Below is a small trained network, with its code and all its weights. Each question gives an input and a class and asks what happens when units are switched off, that is, made to give their printed mean instead of their output.

import numpy as np


def w(rows, s, z=0):
    codes = np.array(rows[::2]) - 128.0
    scale = np.full(codes.shape[1], s)
    scale[-1] = z or s
    return codes * scale


def norm(h):
    return h / np.sqrt((h * h).mean(-1, keepdims=True) + 1e-5)


def f(y):
    return np.maximum(y, 0)


def log_softmax(a):
    a = a - a.max(-1, keepdims=True)
    return a - np.log(np.exp(a).sum(-1, keepdims=True))


def net(x, mask):
    res = np.array(x, float).reshape(1, 8) / 4 @ E
    u = 0
    for l in range(3):
        y = f(norm(res) @ A[l][:, :-1].T + A[l][:, -1])
        res = res + np.where(mask[u : u + 5], y, B[l][:, -1]) @ B[l][:, :-1]
        u += 5
    return log_softmax(norm(res)[-1] @ U[:, :-1].T + U[:, -1])


A, B = {}, {}
E = w([
[115,74,100,98,216,238,40,94,122,71,194],'x0',
[131,130,129,129,128,125,126,129,128,121,130],'x1',
[129,132,133,129,131,126,131,129,123,121,129],'x2',
[120,137,125,129,140,119,126,132,118,128,126],'x3',
[127,133,125,128,130,128,126,133,126,128,129],'x4',
[125,132,126,125,122,133,132,123,131,135,135],'x5',
[139,154,136,108,65,186,57,100,13,119,41],'x6',
[113,8,21,106,124,152,193,170,49,60,171],'x7',
],0.012)
A[0] = w([
[105,146,164,150,96,53,254,158,162,151,137,133],'L0N1',
[144,87,51,154,72,140,212,159,22,126,122,42],'L0N2',
[141,105,86,104,146,86,204,183,164,138,159,2],'L0N3',
[112,28,76,93,108,114,212,152,38,104,151,132],'L0N4',
[161,151,126,96,77,171,75,116,14,149,62,139],'L0N5',
],0.0068,0.0076)
B[0] = w([
[207,165,53,138,136,116,73,67,161,140,101,238],'L0N1',
[37,97,169,15,74,53,156,124,179,25,148,199],'L0N2',
[182,139,72,161,87,116,2,25,56,133,218,153],'L0N3',
[135,76,27,205,124,124,152,221,89,126,103,245],'L0N4',
[68,130,178,130,93,140,104,89,55,136,151,254],'L0N5',
],0.0094,0.0075)
A[1] = w([
[106,193,163,157,39,96,221,150,95,127,69,11],'L1N1',
[154,92,88,147,161,97,193,204,171,148,131,93],'L1N2',
[166,165,141,114,241,100,126,78,254,144,149,45],'L1N3',
[101,145,189,127,195,160,109,102,161,100,229,3],'L1N4',
[121,155,212,108,98,90,154,104,115,181,79,4],'L1N5',
],0.0089,0.0045)
B[1] = w([
[55,28,201,100,79,64,148,254,127,127,169,187],'L1N1',
[133,204,123,162,147,75,103,73,206,104,178,179],'L1N2',
[149,99,153,6,110,167,162,222,40,147,9,255],'L1N3',
[15,41,195,91,100,114,61,106,151,136,162,190],'L1N4',
[153,132,57,240,121,128,193,142,194,135,179,182],'L1N5',
],0.0091,0.009)
A[2] = w([
[128,183,166,147,136,169,89,26,125,108,125,17],'L2N1',
[97,66,91,130,216,208,151,123,94,45,210,83],'L2N2',
[104,82,143,139,255,156,144,168,237,113,176,24],'L2N3',
[93,146,192,219,85,78,131,130,155,165,174,3],'L2N4',
[112,131,198,88,219,209,56,87,152,162,143,94],'L2N5',
],0.012,0.0048)
B[2] = w([
[76,129,101,208,199,117,149,136,204,154,158,170],'L2N1',
[191,237,221,129,122,174,87,65,145,228,78,254],'L2N2',
[153,98,164,37,128,53,221,221,193,107,46,190],'L2N3',
[147,155,139,99,135,250,77,57,69,133,154,194],'L2N4',
[82,63,57,165,140,80,179,156,87,49,191,245],'L2N5',
],0.013,0.0094)
U = w([
[232,190,159,82,173,124,154,161,216,199,47,81],'0',
[52,22,159,42,82,76,159,200,87,62,120,254],'1',
[129,197,184,146,83,236,49,61,61,178,120,141],'2',
[25,95,94,238,214,136,99,113,117,96,219,113],'3',
[177,130,3,200,134,52,158,131,207,73,219,13],'4',
],0.016,0.002)

Each question gives the input, the list of numbers given to net, and the class t.
The units are the neurons (one row each of A and B). Each row of codes is followed by its name. A weight is (code - 128) times the scale printed after its matrix; where a second scale follows, it is the last column's (A, B and U).
mask holds one flag per neuron, layer by layer. A switched-off neuron (its flag False) gives its mean, the last column of its row in B, instead of its output. The means were averaged over made-up inputs and are rounded, as every weight is.
A unit's drop is (log p(t) with every unit on - log p(t) with that unit switched off) / (log p(t) with every unit on - log p(t) with every unit switched off).
The circuit of an input: a set's keep is (log p(t) with only the set's units on - log p(t) with every unit switched off) / (log p(t) with every unit on - log p(t) with every unit switched off). Starting from the 12 units with the biggest drops (on a tie, the unit counted first), units are removed one at a time, each time the one whose removal leaves the highest keep (on an exact tie, the one counted first), for as long as the keep stays at least 0.8.
circuit, biggest first: the units of the circuit, biggest drop first
k most important neurons: the k neurons with the biggest drops, biggest first
top k neurons in layer l: the k neurons of layer l with the biggest drops, biggest first
drop when u is switched off: that unit's drop, to one decimal
input [4,2,2,-3,-7,1,-7,8], class 0: circuit, biggest first -> [L2N2]
input [1,6,3,-5,3,-5,5,8], class 2: 3 most important neurons -> [L2N2; L1N3; L2N5]
input [4,4,8,-3,-4,-2,1,0], class 3: 2 most important neurons -> [L0N4; L2N5]
input [7,-2,6,-8,3,-1,-1,4], class 0: 2 most important neurons -> [L2N3; L2N2]
input [1,3,-4,3,-3,-2,5,8], class 2: 3 most important neurons -> [L2N2; L1N3; L2N5]
input [-5,-8,-8,6,-5,2,-3,0], class 0: 2 most important neurons -> [L0N1; L2N5]
input [-7,7,-6,-7,-3,-6,0,5], class 4: circuit, biggest first -> [L0N1; L1N3]
input [-4,1,-4,0,-7,4,-6,1], class 4: top 3 neurons in layer 2 -> [L2N2; L2N3; L2N4]
input [1,-4,8,3,-4,6,0,2], class 0: 2 most important neurons -> [L2N2; L0N5]
input [7,3,-6,7,-8,8,-2,0], class 1: 3 most important neurons -> [L0N4; L1N4; L2N5]
input [-8,5,1,8,-7,-5,-1,0], class 0: 3 most important neurons -> [L2N5; L0N1; L0N5]
input [1,-2,-8,4,8,-8,4,1], class 2: 2 most important neurons -> [L1N3; L2N5]
input [1,5,2,1,-3,8,4,-4], class 3: 2 most important neurons -> [L2N1; L0N4]
input [-7,-8,-7,-3,4,6,3,-6], class 2: most important neuron -> [L2N4]
input [-1,-4,-6,-1,2,6,-3,0], class 0: 3 most important neurons -> [L2N5; L0N4; L0N5]
input [7,-2,-8,1,6,-4,-4,2], class 0: 2 most important neurons -> [L2N2; L2N3]
input [1,0,7,-7,-2,-4,6,-2], class 3: top 2 neurons in layer 2 -> [L2N1; L2N2]
input [0,3,-8,1,5,5,-4,5], class 4: 2 most important neurons -> [L0N4; L0N3]
input [-5,4,-3,-3,5,-1,-6,1], class 4: 2 most important neurons -> [L2N2; L0N3]
input [-5,-6,-5,-3,0,2,1,-4], class 2: circuit, biggest first -> [L2N4]
input [4,2,-8,8,7,4,5,6], class 2: drop when L2N2 is switched off -> 0.5
input [8,4,8,3,-4,-2,1,6], class 2: drop when L2N2 is switched off -> 1.3
input [7,2,-5,-3,-6,3,2,-6], class 3: drop when L0N2 is switched off -> 0.0
input [4,4,-2,-2,-5,2,1,3], class 2: drop when L2N2 is switched off -> 0.1
